Below is a small trained network, with its code and all its weights. Each question gives an input and a class and asks what happens when units are switched off, that is, made to give their printed mean instead of their output.

import numpy as np


def w(rows, s, z=0):
    codes = np.array(rows[::2]) - 128.0
    scale = np.full(codes.shape[1], s)
    scale[-1] = z or s
    return codes * scale


def f(y):
    return y / 2 * (1 + np.tanh(0.7978845608 * (y + 0.044715 * y**3)))


def log_softmax(a):
    a = a - a.max(-1, keepdims=True)
    return a - np.log(np.exp(a).sum(-1, keepdims=True))


def net(x, mask):
    res = np.array(x, float).reshape(1, 7) / 4 @ E
    y = f(res @ A[0][:, :-1].T + A[0][:, -1])
    res = res + np.where(mask, y, B[0][:, -1]) @ B[0][:, :-1]
    return log_softmax(res[-1] @ U[:, :-1].T + U[:, -1])


A, B = {}, {}
E = w([
[128,130,129,128,128,128,127,129,127,128],'x0',
[216,4,142,125,160,228,177,83,161,184],'x1',
[130,125,129,128,131,130,127,128,126,128],'x2',
[135,198,144,57,61,88,169,55,245,232],'x3',
[129,128,126,127,129,128,128,128,127,129],'x4',
[159,95,177,21,165,58,32,89,29,212],'x5',
[219,214,130,152,69,202,168,161,45,185],'x6',
],0.0039)
A[0] = w([
[172,33,127,127,130,184,155,116,144,161,122],'N1',
[136,121,143,94,134,123,95,116,104,140,96],'N2',
[73,251,125,129,110,49,113,145,77,61,71],'N3',
[120,153,105,179,127,162,177,138,191,79,93],'N4',
[119,152,108,179,121,165,175,137,192,76,91],'N5',
[198,231,119,154,82,199,146,148,35,181,54],'N6',
[121,154,113,188,121,173,168,138,202,65,106],'N7',
[169,46,132,127,135,179,153,114,144,155,111],'N8',
[63,24,117,110,146,62,92,115,219,77,2],'N9',
[125,92,122,155,152,146,113,153,70,82,96],'N10',
[171,40,122,123,136,183,155,116,144,159,119],'N11',
[116,83,129,161,146,154,115,150,54,69,105],'N12',
[118,188,142,83,103,112,151,110,255,235,143],'N13',
[123,123,125,131,132,124,123,122,134,124,75],'N14',
[146,81,114,57,165,55,90,105,31,208,102],'N15',
[127,98,119,147,154,147,114,153,77,85,101],'N16',
[108,73,142,166,138,161,124,150,40,55,113],'N17',
],0.0092,0.0009)
B[0] = w([
[77,179,112,153,157,123,80,147,180,112,189],'N1',
[124,126,142,122,112,137,116,138,103,132,143],'N2',
[71,182,97,178,194,152,54,152,233,120,242],'N3',
[122,116,171,99,105,133,81,137,62,150,213],'N4',
[120,117,173,97,104,132,80,134,59,147,214],'N5',
[99,1,157,129,201,129,235,117,155,110,216],'N6',
[117,113,182,92,100,136,75,140,48,148,230],'N7',
[86,170,111,153,153,124,87,149,169,115,178],'N8',
[125,33,155,148,189,166,254,131,139,127,254],'N9',
[166,152,100,119,98,107,147,104,140,133,187],'N10',
[81,178,115,154,156,121,84,148,175,113,185],'N11',
[178,160,90,115,89,103,155,94,143,141,206],'N12',
[236,173,42,124,72,82,169,88,124,116,246],'N13',
[128,123,129,128,133,130,134,130,125,129,126],'N14',
[107,118,195,103,65,158,64,154,26,137,235],'N15',
[162,150,107,125,102,110,145,106,138,136,179],'N16',
[193,164,82,110,81,93,163,94,143,142,224],'N17',
],0.015,0.005)
U = w([
[249,192,39,107,53,70,164,60,138,138,227],'0',
[102,114,221,77,75,162,46,164,24,161,207],'1',
[53,201,94,200,204,141,61,173,217,93,70],'2',
[118,2,160,141,210,155,249,118,147,113,6],'3',
],0.0064,0.00026)

Each question gives the input, the list of numbers given to net, and the class t.
The units are the neurons (one row each of A and B). Each row of codes is followed by its name. A weight is (code - 128) times the scale printed after its matrix; where a second scale follows, it is the last column's (A, B and U).
mask holds one flag per neuron, in row order. A switched-off neuron (its flag False) gives its mean, the last column of its row in B, instead of its output. The means were averaged over made-up inputs and are rounded, as every weight is.
A unit's drop is (log p(t) with every unit on - log p(t) with that unit switched off) / (log p(t) with every unit on - log p(t) with every unit switched off).
The circuit of an input: a set's keep is (log p(t) with only the set's units on - log p(t) with every unit switched off) / (log p(t) with every unit on - log p(t) with every unit switched off). Starting from the 12 units with the biggest drops (on a tie, the unit counted first), units are removed one at a time, each time the one whose removal leaves the highest keep (on an exact tie, the one counted first), for as long as the keep stays at least 0.8.
circuit, biggest first: the units of the circuit, biggest drop first
unit that matters most: the unit with the biggest drop
top k neurons: the k neurons with the biggest drops, biggest first
drop of u: that unit's drop, to one decimal
input [-5,-1,0,-4,4,3,-7], class 3: unit that matters most => N9
input [-2,-8,6,3,4,7,-8], class 2: top 2 neurons => (N3, N7)
input [-5,-7,-4,6,-4,-7,-7], class 1: top 3 neurons => (N7, N5, N4)
input [3,-5,-4,-6,6,4,8], class 3: top 2 neurons => (N6, N13)
input [1,6,-7,-7,6,0,2], class 0: top 3 neurons => (N17, N3, N12)
input [5,-6,-7,-2,4,-5,5], class 2: top 2 neurons => (N3, N9)
input [7,0,4,2,-2,-3,1], class 1: top 2 neurons => (N9, N17)
input [0,-6,-8,-6,2,-5,-2], class 0: top 2 neurons => (N17, N12)
input [3,6,-7,3,-6,-5,-5], class 2: top 3 neurons => (N1, N15, N11)
input [7,6,3,5,1,3,6], class 2: circuit, biggest first => (N1, N11)
input [-4,8,8,2,1,3,-7], class 2: top 3 neurons => (N1, N11, N8)
input [-7,-8,-2,0,3,4,8], class 2: top 2 neurons => (N3, N9)
input [-3,3,8,2,-3,-2,5], class 3: top 2 neurons => (N6, N3)
input [-4,0,-8,-7,6,2,-6], class 0: unit that matters most => N17
input [3,1,0,2,6,-4,4], class 1: circuit, biggest first => (N9, N17)
input [6,-1,8,6,2,-8,8], class 1: top 4 neurons => (N7, N5, N4, N9)
input [8,2,-3,6,4,-7,3], class 1: drop of N5 => 0.6
input [-3,0,-5,-1,0,1,7], class 3: drop of N6 => 0.3
input [-8,5,7,0,6,-5,7], class 3: drop of N8 => -0.1
input [-7,4,5,-8,-2,-8,-2], class 0: circuit, biggest first => (N17)
